Below is a small trained network, with its code and all its weights. Each question gives an input and a class and asks what happens when units are switched off, that is, made to give their printed mean instead of their output.

import numpy as np


def w(rows, s, z=0):
    codes = np.array(rows[::2]) - 128.0
    scale = np.full(codes.shape[1], s)
    scale[-1] = z or s
    return codes * scale


def f(y):
    return np.maximum(y, 0)


def log_softmax(a):
    a = a - a.max(-1, keepdims=True)
    return a - np.log(np.exp(a).sum(-1, keepdims=True))


def net(x, mask):
    res = np.array(x, float).reshape(1, 8) / 4 @ E
    y = f(res @ A[0][:, :-1].T + A[0][:, -1])
    res = res + np.where(mask, y, B[0][:, -1]) @ B[0][:, :-1]
    return log_softmax(res[-1] @ U[:, :-1].T + U[:, -1])


A, B = {}, {}
E = w([
[98,137,203,132,136,123,125,23,127,112,132],'x0',
[128,129,128,128,128,128,128,128,128,128,128],'x1',
[128,128,128,128,128,128,128,128,128,128,128],'x2',
[121,138,129,128,136,168,132,127,254,142,130],'x3',
[128,129,128,128,128,128,128,128,128,128,128],'x4',
[129,141,132,25,149,127,72,130,128,131,74],'x5',
[129,128,128,128,128,128,128,128,128,128,128],'x6',
[128,128,128,128,127,128,128,128,128,128,128],'x7',
],0.014)
A[0] = w([
[137,126,107,127,125,130,129,157,128,132,126,174],'neuron 0',
[129,128,128,120,128,126,124,130,124,128,124,126],'neuron 1',
[128,127,127,142,125,128,135,128,128,128,136,151],'neuron 2',
[122,137,129,128,136,169,131,128,249,138,128,140],'neuron 3',
[145,124,82,127,124,131,130,202,128,135,126,227],'neuron 4',
[129,127,125,133,127,131,132,131,133,130,131,142],'neuron 5',
[123,135,129,128,134,156,131,128,221,136,128,137],'neuron 6',
[109,132,174,129,134,124,126,70,127,120,130,137],'neuron 7',
[141,124,97,127,125,130,129,166,128,134,126,187],'neuron 8',
[104,133,186,130,134,124,126,46,127,118,130,140],'neuron 9',
[132,123,127,128,124,105,126,128,50,122,128,219],'neuron 10',
[130,128,125,121,128,127,125,132,126,129,124,128],'neuron 11',
[132,125,121,134,124,126,131,135,122,128,131,161],'neuron 12',
[134,119,127,128,123,92,125,128,23,119,128,254],'neuron 13',
[125,131,128,128,130,140,129,128,165,132,128,131],'neuron 14',
[124,134,129,128,134,156,131,128,220,136,128,136],'neuron 15',
[132,125,122,135,125,126,133,134,122,128,131,172],'neuron 16',
[126,136,132,33,142,127,86,129,128,130,83,139],'neuron 17',
[127,134,131,64,138,127,103,129,128,129,101,136],'neuron 18',
[129,119,125,205,113,129,164,127,129,126,166,234],'neuron 19',
[129,121,125,203,118,128,164,127,128,126,163,227],'neuron 20',
[129,125,126,147,123,128,136,128,129,127,136,166],'neuron 21',
[127,135,131,39,142,127,100,129,127,130,90,136],'neuron 22',
[151,123,76,126,123,131,129,198,129,138,126,231],'neuron 23',
[103,134,189,129,134,124,126,36,127,117,130,142],'neuron 24',
[127,136,131,43,141,127,89,129,128,130,89,138],'neuron 25',
[127,130,129,122,130,130,126,128,133,130,125,122],'neuron 26',
[128,127,127,136,125,128,132,128,128,127,132,147],'neuron 27',
],0.015,0.0064)
B[0] = w([
[129,108,84,94,122,131,131,142,126,135,125,165],'neuron 0',
[132,130,127,126,132,125,119,132,125,126,131,136],'neuron 1',
[117,121,127,131,117,129,142,122,127,126,127,146],'neuron 2',
[121,135,126,130,133,206,132,118,251,180,176,215],'neuron 3',
[132,93,31,53,119,133,133,153,125,140,123,215],'neuron 4',
[123,123,123,126,122,132,135,128,130,131,128,137],'neuron 5',
[122,134,126,130,132,183,131,120,220,167,162,194],'neuron 6',
[122,164,221,185,132,122,125,111,127,113,130,188],'neuron 7',
[130,103,71,84,121,131,132,143,125,136,123,178],'neuron 8',
[121,165,228,190,133,122,125,110,127,112,130,208],'neuron 9',
[131,118,130,127,121,83,127,136,51,81,81,220],'neuron 10',
[134,128,124,123,132,128,123,132,126,128,130,136],'neuron 11',
[124,111,115,118,117,123,136,130,119,124,120,147],'neuron 12',
[132,115,130,126,119,45,129,138,26,66,66,254],'neuron 13',
[126,132,128,129,130,143,129,124,158,143,139,154],'neuron 14',
[122,134,126,130,132,176,131,121,192,164,154,193],'neuron 15',
[123,113,116,120,119,122,138,129,119,124,119,149],'neuron 16',
[200,153,129,119,189,125,38,145,127,131,132,207],'neuron 17',
[189,148,129,120,177,125,56,142,127,130,132,180],'neuron 18',
[69,96,122,134,41,131,216,105,127,124,119,218],'neuron 19',
[82,104,124,133,65,131,208,108,126,124,121,214],'neuron 20',
[114,112,123,128,110,128,151,122,126,126,123,152],'neuron 21',
[174,154,129,119,178,124,55,145,127,131,132,198],'neuron 22',
[133,88,19,43,118,132,133,153,124,141,121,217],'neuron 23',
[121,169,242,196,134,121,125,105,128,111,130,216],'neuron 24',
[195,150,129,120,183,125,47,144,127,130,133,199],'neuron 25',
[132,131,127,126,131,130,123,128,131,131,128,133],'neuron 26',
[122,123,128,129,120,126,137,125,125,125,126,139],'neuron 27',
],0.011,0.019)
U = w([
[39,35,10,64,18,47,251,160,14,69,24,242],'0',
[211,101,18,40,186,35,55,215,11,83,42,163],'1',
[21,47,7,69,29,201,238,129,204,200,205,196],'2',
[198,134,16,43,200,193,63,192,202,203,210,55],'3',
[17,126,221,228,36,40,233,63,16,41,41,192],'4',
[197,199,228,192,212,31,48,127,16,46,54,52],'5',
[15,159,217,233,54,189,232,47,201,161,222,111],'6',
[186,207,225,197,219,180,47,90,202,171,233,5],'7',
],0.0029,0.0013)

Each question gives the input, the list of numbers given to net, and the class t.
The units are the neurons (one row each of A and B). Each row of codes is followed by its name. A weight is (code - 128) times the scale printed after its matrix; where a second scale follows, it is the last column's (A, B and U).
mask holds one flag per neuron, in row order. A switched-off neuron (its flag False) gives its mean, the last column of its row in B, instead of its output. The means were averaged over made-up inputs and are rounded, as every weight is.
A unit's drop is (log p(t) with every unit on - log p(t) with that unit switched off) / (log p(t) with every unit on - log p(t) with every unit switched off).
The circuit of an input: a set's keep is (log p(t) with only the set's units on - log p(t) with every unit switched off) / (log p(t) with every unit on - log p(t) with every unit switched off). Starting from the 12 units with the biggest drops (on a tie, the unit counted first), units are removed one at a time, each time the one whose removal leaves the highest keep (on an exact tie, the one counted first), for as long as the keep stays at least 0.8.
circuit, biggest first: the units of the circuit, biggest drop first
unit that matters most: the unit with the biggest drop
k most important neurons: the k neurons with the biggest drops, biggest first
drop when u is switched off: that unit's drop, to one decimal
input [1,8,5,1,-2,8,4,-1], class 7: circuit, biggest first -> (neuron 13; neuron 23)
input [1,-6,-3,-5,-2,7,-2,8], class 5: circuit, biggest first -> (neuron 23; neuron 4)
input [-6,-2,3,-1,-6,0,-7,5], class 0: circuit, biggest first -> (neuron 17; neuron 25)
input [-4,2,-4,1,6,8,-7,4], class 3: circuit, biggest first -> (neuron 13)
input [0,6,-4,4,2,-6,-1,4], class 2: 2 most important neurons -> (neuron 24; neuron 9)
input [0,-7,6,-1,-7,-3,-6,2], class 0: 4 most important neurons -> (neuron 24; neuron 9; neuron 7; neuron 3)
input [0,-7,-5,4,6,-7,0,2], class 2: 2 most important neurons -> (neuron 24; neuron 9)
input [3,5,4,-5,7,0,8,3], class 4: 4 most important neurons -> (neuron 17; neuron 25; neuron 22; neuron 18)
input [1,-7,7,-2,-3,-2,2,5], class 4: 2 most important neurons -> (neuron 23; neuron 4)
input [3,-2,-3,0,8,-7,-2,-4], class 4: 3 most important neurons -> (neuron 3; neuron 6; neuron 15)
input [6,-1,-7,1,3,8,-8,5], class 7: 2 most important neurons -> (neuron 13; neuron 10)
input [0,-7,-1,3,-8,4,0,-5], class 3: 2 most important neurons -> (neuron 24; neuron 9)
input [6,-4,0,0,6,7,-7,0], class 5: 3 most important neurons -> (neuron 3; neuron 6; neuron 15)
input [7,-4,7,2,-2,-6,4,1], class 6: unit that matters most -> neuron 13
input [0,2,-6,5,2,8,7,-7], class 3: 3 most important neurons -> (neuron 24; neuron 9; neuron 7)
input [-3,-6,-2,1,5,-8,-6,6], class 2: drop when neuron 10 is switched off -> 0.2
input [-8,8,3,8,5,-6,-3,-1], class 2: drop when neuron 3 is switched off -> 0.0
input [1,-2,3,5,6,2,-2,-2], class 7: 2 most important neurons -> (neuron 23; neuron 4)
input [1,-5,-3,-6,-6,-2,-3,-6], class 4: drop when neuron 23 is switched off -> 0.4
input [-4,-1,2,2,1,7,3,8], class 3: drop when neuron 13 is switched off -> 0.1
input [1,1,-5,-3,-2,-3,4,5], class 4: unit that matters most -> neuron 23
input [7,-6,-4,0,-3,-3,5,7], class 4: 3 most important neurons -> (neuron 3; neuron 6; neuron 15)
input [-5,3,-1,1,-4,-5,-2,-4], class 2: 2 most important neurons -> (neuron 13; neuron 10)
